Below is a small trained network, with its code and all its weights. Each question gives an input and a class and asks what happens when units are switched off, that is, made to give their printed mean instead of their output.

import numpy as np


def w(rows, s, z=0):
    codes = np.array(rows[::2]) - 128.0
    scale = np.full(codes.shape[1], s)
    scale[-1] = z or s
    return codes * scale


def norm(h):
    return h / np.sqrt((h * h).mean(-1, keepdims=True) + 1e-5)


def f(y):
    return y / 2 * (1 + np.tanh(0.7978845608 * (y + 0.044715 * y**3)))


def log_softmax(a):
    a = a - a.max(-1, keepdims=True)
    return a - np.log(np.exp(a).sum(-1, keepdims=True))


def net(x, mask):
    res = np.array(x, float).reshape(1, 2) / 4 @ E
    u = 0
    for l in range(4):
        y = f(norm(res) @ A[l][:, :-1].T + A[l][:, -1])
        res = res + np.where(mask[u : u + 7], y, B[l][:, -1]) @ B[l][:, :-1]
        u += 7
    return log_softmax(norm(res)[-1] @ U[:, :-1].T + U[:, -1])


A, B = {}, {}
E = w([
[122,255,47,110,73,163,129],'x0',
[250,76,165,85,167,61,52],'x1',
],0.01)
A[0] = w([
[67,136,148,154,166,141,136,151],'0.n1',
[124,122,159,241,115,122,158,61],'0.n2',
[166,205,77,100,105,60,128,183],'0.n3',
[167,142,85,85,49,139,140,109],'0.n4',
[189,143,99,1,73,196,119,50],'0.n5',
[48,145,120,199,110,89,153,93],'0.n6',
[98,126,124,139,95,194,104,247],'0.n7',
],0.0085,0.0012)
B[0] = w([
[203,139,108,134,122,90,198,180],'0.n1',
[171,221,102,103,112,66,152,165],'0.n2',
[173,70,102,49,97,194,93,253],'0.n3',
[149,109,131,170,50,146,80,202],'0.n4',
[168,74,49,97,147,139,60,227],'0.n5',
[92,96,96,254,85,93,191,221],'0.n6',
[189,62,141,179,114,108,147,187],'0.n7',
],0.0083,0.005)
A[1] = w([
[50,212,163,139,44,217,86,115],'1.n1',
[162,58,104,107,133,172,122,6],'1.n2',
[6,87,50,155,206,83,123,59],'1.n3',
[174,148,57,68,169,123,62,84],'1.n4',
[175,217,47,87,84,125,87,145],'1.n5',
[183,69,79,127,173,76,166,87],'1.n6',
[20,126,1,215,108,120,107,52],'1.n7',
],0.0063,0.0023)
B[1] = w([
[157,143,210,179,123,86,64,177],'1.n1',
[137,142,124,156,155,183,201,164],'1.n2',
[180,182,24,182,159,152,118,130],'1.n3',
[254,216,190,221,212,182,178,234],'1.n4',
[77,47,89,95,146,233,13,251],'1.n5',
[173,189,107,191,130,217,98,195],'1.n6',
[129,140,142,181,143,31,98,252],'1.n7',
],0.0059,0.0037)
A[2] = w([
[175,76,199,19,85,5,69,238],'2.n1',
[171,200,127,174,229,188,162,178],'2.n2',
[161,115,205,116,197,3,139,141],'2.n3',
[105,169,115,157,194,176,225,46],'2.n4',
[181,119,203,145,190,204,128,245],'2.n5',
[97,100,151,29,125,201,111,156],'2.n6',
[208,126,101,41,81,122,4,8],'2.n7',
],0.0067,0.0013)
B[2] = w([
[39,185,76,216,98,119,119,212],'2.n1',
[125,119,241,144,124,110,106,149],'2.n2',
[70,64,124,109,25,18,86,214],'2.n3',
[224,110,129,128,154,78,172,147],'2.n4',
[44,106,161,174,144,74,55,209],'2.n5',
[174,132,144,89,200,82,131,157],'2.n6',
[106,163,158,122,194,176,254,255],'2.n7',
],0.0071,0.0062)
A[3] = w([
[184,122,96,77,216,158,75,104],'3.n1',
[232,168,151,86,169,177,184,46],'3.n2',
[137,161,114,126,100,187,191,126],'3.n3',
[82,123,97,141,85,45,244,2],'3.n4',
[181,57,79,144,85,87,168,214],'3.n5',
[89,133,141,160,135,128,189,116],'3.n6',
[160,168,145,182,162,86,205,66],'3.n7',
],0.011,0.00097)
B[3] = w([
[145,115,122,12,108,205,205,223],'3.n1',
[138,86,46,99,98,160,97,195],'3.n2',
[81,76,231,110,123,68,137,171],'3.n3',
[174,112,134,78,191,142,132,254],'3.n4',
[76,187,56,177,78,160,119,200],'3.n5',
[187,142,169,122,227,139,118,171],'3.n6',
[134,196,151,96,193,124,232,194],'3.n7',
],0.011,0.009)
U = w([
[150,181,129,178,202,108,224,169],'0',
[96,55,178,188,126,5,42,175],'1',
[93,152,96,203,38,154,97,151],'2',
[168,97,246,103,189,144,91,114],'3',
[138,151,152,79,99,80,112,2],'4',
[142,155,150,102,119,104,90,22],'5',
[141,111,142,101,109,89,125,20],'6',
[183,76,95,34,109,217,119,175],'7',
],0.018,0.0096)

Each question gives the input, the list of numbers given to net, and the class t.
The units are the neurons (one row each of A and B). Each row of codes is followed by its name. A weight is (code - 128) times the scale printed after its matrix; where a second scale follows, it is the last column's (A, B and U).
mask holds one flag per neuron, layer by layer. A switched-off neuron (its flag False) gives its mean, the last column of its row in B, instead of its output. The means were averaged over made-up inputs and are rounded, as every weight is.
A unit's drop is (log p(t) with every unit on - log p(t) with that unit switched off) / (log p(t) with every unit on - log p(t) with every unit switched off).
most important unit: the unit with the biggest drop
top k neurons: the k neurons with the biggest drops, biggest first
top k neurons in layer l: the k neurons of layer l with the biggest drops, biggest first
drop of u: that unit's drop, to one decimal
input [1,-1], class 2: most important unit => 2.n7
input [-1,6], class 1: top 2 neurons => [2.n3 0.n3]
input [-8,-2], class 1: top 2 neurons => [2.n7 2.n3]
input [3,-4], class 0: top 3 neurons in layer 3 => [3.n4 3.n2 3.n6]
input [0,4], class 3: top 4 neurons => [2.n5 2.n2 0.n3 1.n4]
input [5,-7], class 0: top 2 neurons => [0.n6 0.n5]
input [5,-2], class 2: top 3 neurons => [3.n4 0.n4 3.n1]
input [0,0], class 0: top 2 neurons in layer 0 => [0.n2 0.n3]
input [0,5], class 3: top 2 neurons in layer 2 => [2.n5 2.n2]
input [0,8], class 3: top 2 neurons => [2.n5 0.n6]
input [-2,-3], class 0: drop of 1.n4 => 0.0
input [8,-4], class 2: drop of 3.n1 => 0.1
input [2,-3], class 0: drop of 0.n6 => 2.7
input [-5,-1], class 1: most important unit => 0.n6
